Each row is followed by one of two labels, saying whether the row has a hidden trait. Each part has a new trait and two new labels.
[-14.0  -7.1  -7.6 -14.3  -9.2  -8.0 -28.6  -9.8 -17.8  -2.7  -7.6  -1.1
  -7.7  -3.8  -8.4  -2.9  -3.5 -10.1 -12.2  -9.9 -13.6  -7.7 -20.2  -3.7
  -3.1 -15.1 -18.6  -4.6 -10.1]  Bz
[-0.4  0.3 -0.7 -1.6 -0.9 -1.4  0.5 -0.8  1.2  2.4 10.6  5.7 14.0 17.1
 25.0  9.2  9.4 16.4  9.5  8.0  8.5  4.9 15.9  2.7  3.4 16.9 18.5  5.6
 13.2]  Bz
[-1.3 -2.2  6.3 -4.0  1.4  2.3 -5.2 11.5 13.6  0.8 21.5  8.1 -1.5 11.2
  8.9  6.7 12.5 23.6 22.3 11.7 18.3 14.0 32.5  3.8  5.6 11.3 -0.9 -0.4
  4.8]  Bz
[ 11.8   5.1  18.7  13.9  11.1  11.9  18.8  16.8  22.8   6.9  14.1   4.6
   0.0   1.8  -6.9  -1.0   0.2   0.4  -0.8   0.8   1.4   0.4  -4.8  -2.5
  -3.0 -24.6 -35.4 -12.0 -33.6]  Bz
[-2.5 -1.1  3.9  1.0  2.1  3.2  4.4  9.4 19.2  8.7 29.2 13.3 20.9 27.3
 36.4 12.8 14.5 25.2 22.1 11.8 14.0  9.5 21.8  2.9  3.1 10.8  9.8  2.7
  8.1]  Bz
[  2.1   0.2   7.7  -1.0   2.1   2.3  -0.5  13.6  23.2  11.9  38.5  17.7
  21.3  31.4  29.6  11.4  14.0  19.3  14.0   1.6   2.3   3.2  -1.3  -1.7
  -0.5  -8.6 -18.6  -5.0   3.3]  Jq
[  5.9   6.4  -2.3   8.0  -0.3  -4.7  11.1 -15.7  -9.7  -5.3  -5.7  -0.7
  28.3  16.9  40.2   8.5   0.4  -4.2  -8.2  -1.3  -9.0 -10.8 -18.6  -0.6
  -1.9  12.2  33.0   9.6  12.2]  Jq
[  7.8   2.7  12.6   3.8   4.8   4.4  -0.5  12.6  14.5   5.1  15.6   6.5
  -4.7   2.2 -13.3  -3.3  -4.1 -10.9 -16.2 -13.8 -17.3  -9.1 -36.0  -6.6
  -6.6 -33.9 -42.2 -12.1 -21.5]  Jq
[-7.0 -0.5 -0.7  9.1  6.5  9.4 31.2 13.7 26.1  6.5 19.2  5.1 14.9  9.5
 16.0  5.2  4.2  9.0 10.2  8.5  9.6  3.1 11.0  2.2  0.7  8.1  4.0  3.6
  3.9]  Bz
[-6.2 -4.3 -4.6 -6.8 -2.0 -0.6 -3.7  7.7 13.3  7.4 21.9 10.4 10.0 20.1
 17.6  6.4  7.8  9.3  6.3  0.9  1.0  1.9  2.3  0.5 -0.9  0.5 -1.2  2.1
 14.1]  Jq
[-12.3  -2.0 -16.9   7.4   4.7   5.9  40.6   2.6  15.5  -1.8   1.9  -3.8
  19.3   3.0  26.3   4.5   1.2   5.9  12.4  13.3  14.2   3.0  16.3   4.6
   2.3  22.7  35.6   8.8  14.2]  Jq
[ -0.3   5.6  -5.6  14.4   5.1   4.1  34.9  -5.5  -0.1  -6.3 -13.5  -6.9
  18.2  -6.4   6.9  -4.9 -14.3 -26.7 -24.3 -10.2 -20.9 -20.1 -42.9  -3.6
  -7.3  -8.4  18.0   4.5  -2.3]  Jq
[ -9.4  -6.3  -9.1  -9.4  -5.6  -3.8 -14.3  -4.9 -14.2  -5.3 -21.1 -10.4
 -25.8 -25.7 -38.6 -12.0 -10.8 -15.4 -12.4  -5.4  -3.8  -2.1   5.5  -0.9
  -0.7  -5.0 -12.1  -2.4   0.0]  Jq
[  5.3  -7.0  16.3 -24.2 -11.6 -10.4 -71.8   3.2 -18.0   5.2   2.8   8.3
 -48.2 -11.1 -46.1  -4.9   7.8  13.1   8.4  -6.0   0.2  11.3  12.0  -3.1
   1.4 -30.4 -73.3 -19.8 -31.2]  Bz
[ -6.9  -6.3  -9.8 -15.5 -10.8  -7.8 -25.3  -8.8 -17.8  -6.1 -12.8  -3.3
 -15.8 -11.5 -18.9  -6.2  -5.6 -13.2 -14.1  -9.3 -12.5  -6.7 -23.2  -4.2
  -4.0 -18.4 -24.4  -7.2 -11.2]  Bz
[-18.9 -15.0 -26.6 -25.0 -20.1 -14.2 -33.9 -12.3 -16.3  -0.5   6.9   7.2
  11.1  21.3  29.8  10.4  11.2  15.4  10.2   2.4   1.5   1.2   0.5  -0.5
   0.1  -9.4  -2.9   0.4   4.8]  Bz
[-13.6  -5.7 -22.7  -8.5  -5.7  -4.4   8.0  -7.5  -4.0  -4.2  -8.5  -4.0
   8.3   0.9  15.5   3.5   3.1   9.3  12.0  10.1  11.7   6.5  20.1   3.7
   3.2  19.8  28.4   7.4  16.6]  Bz
[-6.3 -1.4 -5.4  3.9  2.9  3.5 20.1  3.7  7.0 -0.8 -4.5 -5.1  0.0 -8.4
 -5.8 -1.3 -2.2  2.3  8.2  7.8  9.5  5.0 12.2  2.4  1.0  6.9 11.7  2.2
  2.5]  Bz
